M =
[[136 128 129 125 119]
 [135 135 134 132 119]
 [127 134 136 133 131]
 [129 134 128 118 116]
 [104 116 110 131 139]
 [122 126 145 144 142]
 [135 143 140 126 119]
 [134 113 134 121 140]
 [129 138 134 125 129]
 [122 129 139 141 140]
 [128 135 138 132 137]
 [134 134 131 128 118]
 [120 130 142 139 143]
 [133 124 144 138 144]
 [124 130 142 136 142]
 [134 151 131 118 118]]
Indices start at 1.
(1, 1)	136
(16, 2)	151
(3, 2)	134
(4, 5)	116
(8, 1)	134
(9, 4)	125
(9, 3)	134
(10, 2)	129
(15, 1)	124
(15, 4)	136
(7, 3)	140
(12, 5)	118
(13, 5)	143
(5, 5)	139
(6, 1)	122
(1, 2)	128
(10, 1)	122
(15, 3)	142
(10, 3)	139
(4, 4)	118
(10, 4)	141
(6, 4)	144
(7, 1)	135
(11, 1)	128
(5, 4)	131
(3, 4)	133
(13, 1)	120
(14, 3)	144
(3, 5)	131
(2, 4)	132

data =
[[129 136 128 133 128 125 130 125 130 122 124 127 125]
 [127 127 131 131 128 128 124 130 129 126 128 126 128]
 [120 105 137 120 141 112 135 126 123 132 119 122 130]
 [127 126 132 129 127 127 129 128 129 129 128 126 130]
 [131 128 126 129 127 125 130 127 128 131 133 129 125]
 [123 107 137 121 140 117 133 123 121 131 114 124 136]
 [126 128 132 128 128 134 129 127 129 128 125 128 134]]
Indices start at 1.
(1, 1) = 129
(2, 6) = 128
(3, 4) = 120
(1, 5) = 128
(1, 10) = 122
(6, 1) = 123
(7, 7) = 129
(6, 7) = 133
(3, 6) = 112
(3, 12) = 122
(5, 9) = 128
(6, 2) = 107
(2, 4) = 131
(2, 11) = 128
(2, 3) = 131
(3, 7) = 135
(7, 10) = 128
(4, 5) = 127
(4, 10) = 129
(3, 3) = 137
(2, 13) = 128
(3, 1) = 120
(3, 11) = 119
(2, 10) = 126
(5, 5) = 127
(4, 9) = 129
(7, 1) = 126
(1, 7) = 130
(1, 13) = 125
(7, 6) = 134
(5, 12) = 129
(1, 2) = 136

B =
[[124 125 111 137 122 130 128 144 135 143 141 135 135]
 [128 128 128 129 128 129 128 131 128 128 128 128 130]
 [124 126 112 140 121 131 127 141 134 145 141 134 132]
 [142 145 134 138 129 142 107 152 123 116 135 126 146]
 [133 124 128 137 125 133 117 135 122 117 137 143 140]]
Rows and columns are counted from 1.
row 1 col 1 -> 124
row 2 col 5 -> 128
row 5 col 4 -> 137
row 4 col 5 -> 129
row 3 col 6 -> 131
row 4 col 2 -> 145
row 3 col 13 -> 132
row 3 col 11 -> 141
row 5 col 10 -> 117
row 5 col 13 -> 140
row 1 col 5 -> 122
row 3 col 2 -> 126
row 4 col 4 -> 138
row 4 col 7 -> 107
row 2 col 13 -> 130
row 2 col 6 -> 129
row 5 col 6 -> 133
row 4 col 8 -> 152
row 4 col 1 -> 142

grid =
[[125 126 138 135 133]
 [107 134 138 125 123]
 [144 104 111 113 131]
 [122 118 132 140 144]
 [128 130 143 108 118]
 [106 137 118 149 132]
 [122 134 143 134 129]
 [120 121 132 138 138]
 [107 128 144 135 131]
 [126 136 131 120 119]
 [119 119 136 138 139]
 [116 127 151 143 137]
 [101 126 143 139 133]]
Rows and columns are counted from 1.
row 1 col 1 -> 125
row 7 col 4 -> 134
row 13 col 1 -> 101
row 5 col 5 -> 118
row 9 col 3 -> 144
row 10 col 4 -> 120
row 9 col 1 -> 107
row 6 col 3 -> 118
row 13 col 5 -> 133
row 2 col 5 -> 123
row 3 col 5 -> 131
row 1 col 5 -> 133
row 13 col 3 -> 143
row 9 col 5 -> 131
row 10 col 2 -> 136
row 1 col 4 -> 135
row 3 col 3 -> 111
row 4 col 4 -> 140
row 11 col 2 -> 119
row 13 col 2 -> 126
row 12 col 3 -> 151
row 6 col 5 -> 132

x =
[[146 151 151 106 138 142 111 109]
 [126 137 138 126 148 145 105 149]
 [121 113 139 139 139 139 121 132]
 [152 133 128 118 130 100 126 129]]
Indices start at 1.
(1, 1) => 146
(1, 4) => 106
(3, 5) => 139
(4, 1) => 152
(1, 5) => 138
(4, 7) => 126
(2, 2) => 137
(4, 6) => 100
(1, 6) => 142
(3, 4) => 139
(1, 8) => 109
(2, 1) => 126

arr =
[[133 136 133 121 128]
 [127 119 116 132 119]
 [129 136 121 105 127]
 [135 132 134 129 135]
 [114 126 134 132 122]
 [120 129 135 130 125]
 [135 136 123 108 126]]
Indices start at 1.
row 1 col 1	133
row 7 col 1	135
row 5 col 4	132
row 2 col 3	116
row 1 col 2	136
row 4 col 4	129
row 5 col 1	114
row 1 col 5	128
row 5 col 2	126
row 2 col 5	119
row 6 col 2	129
row 3 col 3	121
row 7 col 2	136

X =
array([[139, 131, 132, 130, 124, 134, 136],
       [104, 114, 140, 130, 146, 108, 137],
       [118, 128, 140, 140, 146, 108, 139],
       [104, 114, 140, 130, 146, 108, 137],
       [142, 146, 134, 136, 137, 108, 137],
       [104, 114, 140, 130, 146, 108, 137],
       [104, 114, 140, 130, 146, 108, 137],
       [104, 114, 140, 130, 146, 108, 137]])
Rows and columns are counted from 1.
(1, 1) => 139
(4, 4) => 130
(3, 4) => 140
(2, 2) => 114
(1, 5) => 124
(2, 1) => 104
(4, 2) => 114
(2, 4) => 130
(2, 5) => 146
(3, 6) => 108
(6, 3) => 140
(3, 5) => 146
(8, 7) => 137
(1, 2) => 131
(5, 7) => 137
(7, 1) => 104
(2, 7) => 137
(1, 6) => 134
(1, 3) => 132
(8, 6) => 108
(4, 7) => 137
(7, 5) => 146
(8, 4) => 130

m = ((130, 128, 127, 124, 129, 126, 127, 126, 127, 128, 124, 124, 134, 127, 123), (122, 131, 132, 142, 130, 141, 133, 137, 130, 126, 144, 145, 104, 133, 152))
Rows and columns are counted from 1.
row 1 col 1	130
row 1 col 12	124
row 1 col 10	128
row 1 col 14	127
row 1 col 9	127
row 2 col 11	144
row 1 col 11	124
row 1 col 5	129
row 2 col 6	141
row 1 col 8	126
row 1 col 15	123
row 2 col 4	142
row 2 col 3	132
